Below are the code and all the weights of a small trained network. Each question names an input and a class and asks about switching units off, where a switched-off unit gives its printed mean instead of its output.

import numpy as np


def w(rows, s, z=0):
    codes = np.array(rows[::2]) - 128.0
    scale = np.full(codes.shape[1], s)
    scale[-1] = z or s
    return codes * scale


def norm(h):
    return h / np.sqrt((h * h).mean(-1, keepdims=True) + 1e-5)


def f(y):
    return y / 2 * (1 + np.tanh(0.7978845608 * (y + 0.044715 * y**3)))


def log_softmax(a):
    a = a - a.max(-1, keepdims=True)
    return a - np.log(np.exp(a).sum(-1, keepdims=True))


def net(x, mask):
    res = np.array(x, float).reshape(1, 3) / 4 @ E
    u = 0
    for l in range(3):
        y = f(norm(res) @ A[l][:, :-1].T + A[l][:, -1])
        res = res + np.where(mask[u : u + 3], y, B[l][:, -1]) @ B[l][:, :-1]
        u += 3
    return log_softmax(norm(res)[-1] @ U[:, :-1].T + U[:, -1])


A, B = {}, {}
E = w([
[140,195,162,110,131,91,84,64,1,120],'x0',
[2,220,110,69,99,239,86,126,137,115],'x1',
[143,119,139,234,154,110,37,156,107,160],'x2',
],0.0084)
A[0] = w([
[109,95,130,82,182,58,111,34,67,121,93],'0.n0',
[164,1,123,97,120,104,175,146,183,114,6],'0.n1',
[205,123,190,158,133,130,45,168,63,163,187],'0.n2',
],0.0062,0.0024)
B[0] = w([
[132,49,96,143,101,132,136,205,116,18,183],'0.n0',
[66,148,212,64,181,82,155,2,107,227,230],'0.n1',
[104,92,100,220,170,5,155,41,217,98,254],'0.n2',
],0.0095,0.0048)
A[1] = w([
[78,180,80,71,126,174,130,134,160,97,83],'1.n0',
[255,98,155,151,185,102,116,62,143,152,2],'1.n1',
[156,225,145,163,112,203,143,136,117,125,20],'1.n2',
],0.0094,0.00098)
B[1] = w([
[35,225,27,249,31,179,65,119,79,217,233],'1.n0',
[91,192,129,79,110,247,119,156,102,122,253],'1.n1',
[161,174,110,2,159,117,164,195,70,146,159],'1.n2',
],0.0088,0.0077)
A[2] = w([
[100,117,84,80,107,3,98,119,43,55,212],'2.n0',
[147,87,86,152,142,34,113,227,208,168,196],'2.n1',
[76,134,114,176,130,154,62,62,133,180,252],'2.n2',
],0.008,0.0021)
B[2] = w([
[178,133,195,169,136,93,64,111,232,131,185],'2.n0',
[231,171,189,146,204,80,159,85,203,148,150],'2.n1',
[248,116,143,142,45,109,95,154,157,34,255],'2.n2',
],0.012,0.01)
U = w([
[109,50,208,21,181,120,188,40,141,216,203],'0',
[92,59,108,113,197,178,126,178,109,113,5],'1',
[108,135,65,137,196,106,144,116,87,110,1],'2',
[143,192,9,148,1,211,92,226,118,92,199],'3',
[93,133,113,124,183,101,136,201,108,156,21],'4',
[238,116,203,186,133,44,63,87,211,56,242],'5',
],0.0099,0.0036)

Each question gives the input, the list of numbers given to net, and the class t.
The units are the neurons (one row each of A and B). Each row of codes is followed by its name. A weight is (code - 128) times the scale printed after its matrix; where a second scale follows, it is the last column's (A, B and U).
mask holds one flag per neuron, layer by layer. A switched-off neuron (its flag False) gives its mean, the last column of its row in B, instead of its output. The means were averaged over made-up inputs and are rounded, as every weight is.
A unit's drop is (log p(t) with every unit on - log p(t) with that unit switched off) / (log p(t) with every unit on - log p(t) with every unit switched off).
most important unit: the unit with the biggest drop
k most important neurons: the k neurons with the biggest drops, biggest first
top k neurons in layer l: the k neurons of layer l with the biggest drops, biggest first
drop when u is switched off: that unit's drop, to one decimal
input [4,8,8], class 5: most important unit : 1.n1
input [-8,-8,4], class 0: top 2 neurons in layer 1 : 1.n0, 1.n1
input [-7,0,-7], class 0: 2 most important neurons : 0.n1, 1.n1
input [7,5,2], class 5: 2 most important neurons : 1.n1, 2.n0
input [-2,-4,0], class 0: 2 most important neurons : 1.n0, 0.n1
input [5,7,7], class 5: top 2 neurons in layer 1 : 1.n1, 1.n0
input [-4,0,-7], class 0: top 2 neurons in layer 0 : 0.n1, 0.n0
input [1,1,-3], class 3: drop when 0.n2 is switched off : 0.5
input [5,6,7], class 5: drop when 1.n0 is switched off : 0.1
input [-4,0,-5], class 0: drop when 2.n0 is switched off : 0.2
